Below are the code and all the weights of a small trained network. Each question names an input and a class and asks about switching units off, where a switched-off unit gives its printed mean instead of its output.

import numpy as np


def w(rows, s, z=0):
    codes = np.array(rows[::2]) - 128.0
    scale = np.full(codes.shape[1], s)
    scale[-1] = z or s
    return codes * scale


def f(y):
    return np.maximum(y, 0)


def log_softmax(a):
    a = a - a.max(-1, keepdims=True)
    return a - np.log(np.exp(a).sum(-1, keepdims=True))


def net(x, mask):
    res = np.array(x, float).reshape(1, 3) / 4 @ E
    y = f(res @ A[0][:, :-1].T + A[0][:, -1])
    res = res + np.where(mask, y, B[0][:, -1]) @ B[0][:, :-1]
    return log_softmax(res[-1] @ U[:, :-1].T + U[:, -1])


A, B = {}, {}
E = w([
[21,77,79,205],'x0',
[108,209,28,74],'x1',
[112,32,118,4],'x2',
],0.011)
A[0] = w([
[93,171,54,112,149],'N0',
[86,214,51,81,172],'N1',
[137,76,171,160,183],'N2',
[130,143,151,167,178],'N3',
[63,63,64,193,54],'N4',
[120,149,167,160,112],'N5',
[93,84,86,137,39],'N6',
[103,64,136,89,141],'N7',
[93,75,138,77,123],'N8',
[97,65,119,92,104],'N9',
[110,123,116,67,105],'N10',
[136,90,250,145,145],'N11',
[105,104,88,76,167],'N12',
[133,161,127,205,84],'N13',
[137,143,76,109,165],'N14',
[168,124,130,87,80],'N15',
[116,85,196,146,176],'N16',
[21,92,80,171,68],'N17',
[152,183,109,201,41],'N18',
[101,96,101,97,103],'N19',
[131,150,137,152,148],'N20',
[162,150,90,112,111],'N21',
[131,97,126,89,78],'N22',
[108,189,127,183,158],'N23',
[90,189,54,71,151],'N24',
[140,213,201,114,37],'N25',
[120,181,135,200,93],'N26',
[210,128,161,62,2],'N27',
],0.016,0.0027)
B[0] = w([
[119,85,163,169,202],'N0',
[123,43,185,167,235],'N1',
[91,90,163,164,207],'N2',
[86,120,105,121,185],'N3',
[253,172,167,112,246],'N4',
[86,129,114,129,177],'N5',
[187,167,138,71,180],'N6',
[73,129,68,124,196],'N7',
[76,130,76,103,194],'N8',
[63,168,70,106,192],'N9',
[99,150,113,146,175],'N10',
[99,65,188,148,239],'N11',
[102,117,97,111,186],'N12',
[99,151,100,95,217],'N13',
[115,101,140,149,173],'N14',
[163,173,127,114,171],'N15',
[122,58,157,173,208],'N16',
[209,177,193,91,248],'N17',
[108,132,74,106,221],'N18',
[101,163,121,131,172],'N19',
[103,129,98,131,167],'N20',
[150,101,187,187,167],'N21',
[110,153,66,127,166],'N22',
[78,123,85,123,218],'N23',
[104,73,148,153,221],'N24',
[195,180,120,108,204],'N25',
[56,154,88,81,224],'N26',
[189,186,152,70,212],'N27',
],0.011,0.015)
U = w([
[122,2,203,214,199],'0',
[90,158,45,150,6],'1',
[235,197,186,144,185],'2',
],0.018,0.0019)

Each question gives the input, the list of numbers given to net, and the class t.
The units are the neurons (one row each of A and B). Each row of codes is followed by its name. A weight is (code - 128) times the scale printed after its matrix; where a second scale follows, it is the last column's (A, B and U).
mask holds one flag per neuron, in row order. A switched-off neuron (its flag False) gives its mean, the last column of its row in B, instead of its output. The means were averaged over made-up inputs and are rounded, as every weight is.
A unit's drop is (log p(t) with every unit on - log p(t) with that unit switched off) / (log p(t) with every unit on - log p(t) with every unit switched off).
k most important neurons: the k neurons with the biggest drops, biggest first
drop when u is switched off: that unit's drop, to one decimal
input [7,-1,6], class 2: most important neuron : N4
input [-7,7,-3], class 0: 2 most important neurons : N1, N24
input [8,-2,7], class 2: 3 most important neurons : N4, N17, N6
input [-5,-6,-7], class 1: 2 most important neurons : N1, N26
input [5,5,-5], class 0: 2 most important neurons : N1, N0
input [5,7,-7], class 0: 3 most important neurons : N1, N0, N24
input [8,8,5], class 0: 4 most important neurons : N1, N24, N0, N27
input [8,-3,5], class 2: drop when N4 is switched off : 0.4
input [5,7,6], class 0: drop when N0 is switched off : 0.1
input [2,-1,-1], class 2: drop when N24 is switched off : 0.3
